Below is a small trained network, with its code and all its weights. Each question gives an input and a target symbol and asks what happens when units are switched off, that is, made to give their printed mean instead of their output.

import numpy as np


def w(rows, s, z=0):
    codes = np.array(rows[::2]) - 128.0
    scale = np.full(codes.shape[1], s)
    scale[-1] = z or s
    return codes * scale


def f(y):
    return np.maximum(y, 0)


def softmax(a):
    e = np.exp(a - a.max(-1, keepdims=True))
    return e / e.sum(-1, keepdims=True)


def log_softmax(a):
    a = a - a.max(-1, keepdims=True)
    return a - np.log(np.exp(a).sum(-1, keepdims=True))


def net(x, mask):
    ids = ['αγεζηθλμξπστω'.index(c) for c in x.split()]
    T = len(ids)
    res = E[ids] + P[:T]
    u = 0
    for l in range(2):
        q, k, v = (res @ M[l].T for M in (Q, K, V))
        z = softmax(np.where(np.tri(T) > 0, q @ k.T / 4**0.5, -1e9)) @ v
        res = res + np.where(mask[u], z, O[l][:, -1]) @ O[l][:, :-1]
        u += 1
        y = f(res @ A[l][:, :-1].T + A[l][:, -1])
        res = res + np.where(mask[u : u + 16], y, B[l][:, -1]) @ B[l][:, :-1]
        u += 16
    return log_softmax(res[-1] @ U[:, :-1].T + U[:, -1])


Q, K, V, O, A, B = {}, {}, {}, {}, {}, {}
E = w([
[182,66,114,161,108,102],'α',
[110,121,133,135,125,114],'γ',
[78,171,141,158,108,95],'ε',
[179,40,128,100,154,91],'ζ',
[150,213,249,155,121,177],'η',
[122,82,149,174,103,118],'θ',
[104,169,105,106,99,155],'λ',
[107,114,131,33,176,115],'μ',
[108,178,109,124,146,63],'ξ',
[125,115,117,107,122,144],'π',
[112,121,141,195,111,84],'σ',
[155,73,121,109,104,168],'τ',
[136,134,94,80,108,185],'ω',
],0.017)
P = w([
[125,154,142,125,116,123],'0',
[98,131,155,102,74,101],'1',
[85,102,152,110,82,116],'2',
[119,121,115,161,118,156],'3',
[165,162,114,190,169,181],'4',
[192,207,133,167,187,175],'5',
[143,199,201,113,134,145],'6',
[155,203,167,45,94,104],'7',
[182,149,76,58,19,86],'8',
[115,138,146,69,90,153],'9',
[1,90,130,112,61,122],'10',
],0.0094)
Q[0] = w([
[210,159,73,112,157,68],'L0H0',
[211,125,201,42,2,45],'L0H0',
[103,143,156,118,33,108],'L0H0',
[119,136,128,130,109,122],'L0H0',
],0.0072)
K[0] = w([
[67,73,35,163,187,145],'L0H0',
[154,151,17,209,254,184],'L0H0',
[121,122,152,153,205,175],'L0H0',
[113,115,139,134,154,144],'L0H0',
],0.0058)
V[0] = w([
[129,124,168,103,100,123],'L0H0',
[83,102,35,175,187,157],'L0H0',
[5,28,3,114,78,81],'L0H0',
[90,101,96,75,45,74],'L0H0',
],0.0066)
O[0] = w([
[183,161,99,178,142,137,181],'L0H0',
[1,44,184,59,74,103,2],'L0H0',
[66,40,27,217,22,121,42],'L0H0',
[156,112,26,231,105,138,168],'L0H0',
],0.0055,0.0018)
A[0] = w([
[55,154,71,113,184,102,228],'L0N0',
[144,130,151,115,191,123,178],'L0N1',
[72,94,72,148,169,135,165],'L0N2',
[104,96,56,152,155,134,251],'L0N3',
[182,102,161,123,99,136,88],'L0N4',
[200,155,102,101,152,115,37],'L0N5',
[87,92,49,124,94,102,251],'L0N6',
[42,153,153,148,116,185,223],'L0N7',
[139,32,135,107,227,77,185],'L0N8',
[168,98,210,160,43,202,196],'L0N9',
[231,148,79,115,94,40,167],'L0N10',
[131,77,93,106,102,136,88],'L0N11',
[27,71,43,121,106,108,165],'L0N12',
[85,171,165,203,2,152,49],'L0N13',
[39,208,66,105,109,169,54],'L0N14',
[180,65,141,91,173,152,153],'L0N15',
],0.0079,0.0028)
B[0] = w([
[160,142,46,143,113,178,192],'L0N0',
[98,171,97,163,103,160,191],'L0N1',
[168,161,134,149,58,89,167],'L0N2',
[168,156,81,208,77,136,216],'L0N3',
[104,102,154,153,135,124,172],'L0N4',
[105,46,125,134,143,140,170],'L0N5',
[123,173,127,75,28,136,245],'L0N6',
[146,239,78,113,120,109,217],'L0N7',
[215,241,110,157,122,74,189],'L0N8',
[38,195,124,120,100,206,253],'L0N9',
[19,172,131,66,160,126,236],'L0N10',
[150,98,142,126,103,86,166],'L0N11',
[158,136,116,99,11,52,209],'L0N12',
[220,81,204,115,142,96,208],'L0N13',
[177,58,118,103,167,161,193],'L0N14',
[69,160,93,154,123,108,200],'L0N15',
],0.011,0.004)
Q[1] = w([
[128,36,119,125,155,112],'L1H0',
[168,69,104,192,159,144],'L1H0',
[153,5,85,101,53,63],'L1H0',
[109,104,199,51,180,114],'L1H0',
],0.025)
K[1] = w([
[141,43,83,129,124,90],'L1H0',
[129,82,122,70,66,91],'L1H0',
[126,22,159,89,252,125],'L1H0',
[160,110,54,235,123,159],'L1H0',
],0.021)
V[1] = w([
[39,179,20,93,124,103],'L1H0',
[134,115,146,147,64,179],'L1H0',
[80,155,159,216,135,6],'L1H0',
[10,57,143,150,87,187],'L1H0',
],0.018)
O[1] = w([
[177,51,201,38,191,178,235],'L1H0',
[106,120,80,95,98,64,238],'L1H0',
[210,195,199,74,75,170,80],'L1H0',
[55,176,182,7,189,36,3],'L1H0',
],0.016,0.013)
A[1] = w([
[215,99,146,101,121,117,173],'L1N0',
[159,55,216,140,96,129,81],'L1N1',
[73,181,221,60,109,47,78],'L1N2',
[32,74,120,148,65,155,124],'L1N3',
[29,115,87,127,184,62,83],'L1N4',
[187,212,78,206,102,127,113],'L1N5',
[135,114,126,177,85,143,174],'L1N6',
[163,196,252,15,79,187,128],'L1N7',
[158,90,182,122,202,193,67],'L1N8',
[73,129,194,101,148,198,255],'L1N9',
[144,254,223,60,100,158,9],'L1N10',
[122,69,102,61,167,93,101],'L1N11',
[89,97,93,159,130,110,136],'L1N12',
[86,174,106,245,182,112,140],'L1N13',
[156,110,23,115,100,196,156],'L1N14',
[190,86,108,114,85,70,90],'L1N15',
],0.0055,0.0087)
B[1] = w([
[120,97,110,104,67,81,202],'L1N0',
[119,151,82,102,155,153,179],'L1N1',
[138,176,81,121,106,191,161],'L1N2',
[168,132,113,138,170,113,185],'L1N3',
[182,141,172,166,112,191,183],'L1N4',
[85,91,154,116,131,155,206],'L1N5',
[131,167,134,111,133,88,200],'L1N6',
[121,196,130,174,223,101,225],'L1N7',
[101,132,63,127,132,176,176],'L1N8',
[205,87,126,103,104,54,167],'L1N9',
[3,58,167,155,99,144,166],'L1N10',
[97,111,160,132,96,174,176],'L1N11',
[118,148,132,127,174,108,182],'L1N12',
[107,148,104,53,89,130,182],'L1N13',
[115,146,171,149,115,74,250],'L1N14',
[111,111,131,137,174,163,168],'L1N15',
],0.015,0.025)
U = w([
[110,126,235,185,130,107,100],'α',
[135,114,132,156,132,135,119],'γ',
[178,119,91,122,188,129,90],'ε',
[193,183,139,236,168,181,104],'ζ',
[252,165,189,125,134,6,253],'η',
[114,102,46,224,160,65,93],'θ',
[93,121,176,101,206,87,93],'λ',
[101,20,162,60,84,73,148],'μ',
[71,166,29,151,96,137,146],'ξ',
[131,122,162,111,101,199,110],'π',
[156,80,54,155,84,174,97],'σ',
[178,101,175,195,58,144,130],'τ',
[95,41,156,190,156,175,131],'ω',
],0.0033,0.006)

Each question gives the input, a string of symbols that net reads in full, and the target symbol t.
The units are the heads (4 rows each of Q, K, V and O) and the neurons (one row each of A and B). Each row of codes is followed by its name. A weight is (code - 128) times the scale printed after its matrix; where a second scale follows, it is the last column's (O, A, B and U).
mask holds one flag per unit, layer by layer, with each layer's heads first. A switched-off unit (its flag False) gives its mean, the last column of its rows in O or B, instead of its output. The means were averaged over made-up inputs and are rounded, as every weight is.
A unit's drop is (log p(t) with every unit on - log p(t) with that unit switched off) / (log p(t) with every unit on - log p(t) with every unit switched off).
The circuit of an input: a set's keep is (log p(t) with only the set's units on - log p(t) with every unit switched off) / (log p(t) with every unit on - log p(t) with every unit switched off). Starting from the 12 units with the biggest drops (on a tie, the unit counted first), units are removed one at a time, each time the one whose removal leaves the highest keep (on an exact tie, the one counted first), for as long as the keep stays at least 0.8.
units of the circuit, in order: the units of the circuit, biggest drop first
top k neurons: the k neurons with the biggest drops, biggest first
k most important neurons of layer l: the k neurons of layer l with the biggest drops, biggest first
input ζ ζ ξ ω α, target ζ: units of the circuit, in order : (L1N7 L1H0)
input ξ γ α μ ζ π τ λ ζ θ ω, target θ: most important neuron of layer 0 : (L0N8)
input ε ε σ α α λ θ, target λ: top 2 neurons : (L1N7 L0N8)
input ζ α σ ε, target ζ: units of the circuit, in order : (L1H0 L0N8 L0N10)
input π λ α, target μ: top 2 neurons : (L0N13 L1N7)
input ξ μ τ ζ ζ σ γ ω, target ζ: units of the circuit, in order : (L1N7 L1H0)
input γ γ μ α η μ θ ζ, target ξ: 3 most important neurons of layer 0 : (L0N13 L0N10 L0N15)
input σ ω μ γ ω π σ, target η: top 3 neurons : (L0N6 L0N14 L0N12)
input ξ γ γ ζ ζ σ ω ω, target ζ: units of the circuit, in order : (L1N7 L1H0 L0N10)
input λ σ σ σ τ ω α ε ε α, target λ: top 2 neurons : (L0N10 L0N9)
input σ λ γ λ γ γ ε ε ε μ θ, target τ: top 3 neurons : (L0N13 L0N9 L1N7)
input γ σ γ λ λ τ ξ ω ω α, target ε: 4 most important neurons of layer 1 : (L1N8 L1N7 L1N1 L1N9)
input ζ τ γ θ ω γ, target η: top 2 neurons : (L0N12 L0N6)
input θ ω ω ε λ γ τ ζ, target θ: top 4 neurons : (L0N3 L0N10 L0N7 L0N13)
input ζ α ξ τ γ π, target ε: 4 most important neurons of layer 0 : (L0N12 L0N10 L0N6 L0N2)
input ε γ σ η ζ π γ θ, target ξ: units of the circuit, in order : (L1H0)
input ζ γ ω ξ π, target η: top 3 neurons : (L0N10 L0N13 L0N14)
input τ ω γ γ ω ω θ γ ε, target ω: 4 most important neurons of layer 0 : (L0N3 L0N13 L0N10 L0N8)
input η σ ζ ω λ ω ω α, target ξ: 2 most important neurons of layer 0 : (L0N10 L0N5)
input ξ ξ α π ξ μ θ ζ π θ π, target ζ: 2 most important neurons of layer 1 : (L1N7 L1N8)
input τ σ η ζ α, target ξ: units of the circuit, in order : (L1H0)
input σ π γ ω π ζ ζ, target ω: top 4 neurons : (L0N6 L0N3 L0N8 L0N9)
input π τ π ω, target μ: 2 most important neurons of layer 0 : (L0N12 L0N13)
input θ ζ ζ ξ γ, target ζ: top 4 neurons : (L1N7 L0N8 L0N10 L1N8)
input μ γ γ ω π π μ γ θ π γ, target η: 3 most important neurons of layer 0 : (L0N8 L0N10 L0N0)
input ω ω ε θ τ ω ω ω, target π: 3 most important neurons of layer 0 : (L0N13 L0N9 L0N8)
input ξ γ γ, target ε: 3 most important neurons of layer 1 : (L1N7 L1N8 L1N1)
input μ γ τ γ τ θ ξ π γ θ ω, target μ: top 2 neurons : (L0N0 L0N13)
input σ ω π λ σ ε μ π ζ, target τ: 2 most important neurons of layer 0 : (L0N10 L0N13)
input π γ ε ζ ω γ γ λ ζ μ, target η: top 2 neurons : (L0N14 L0N10)
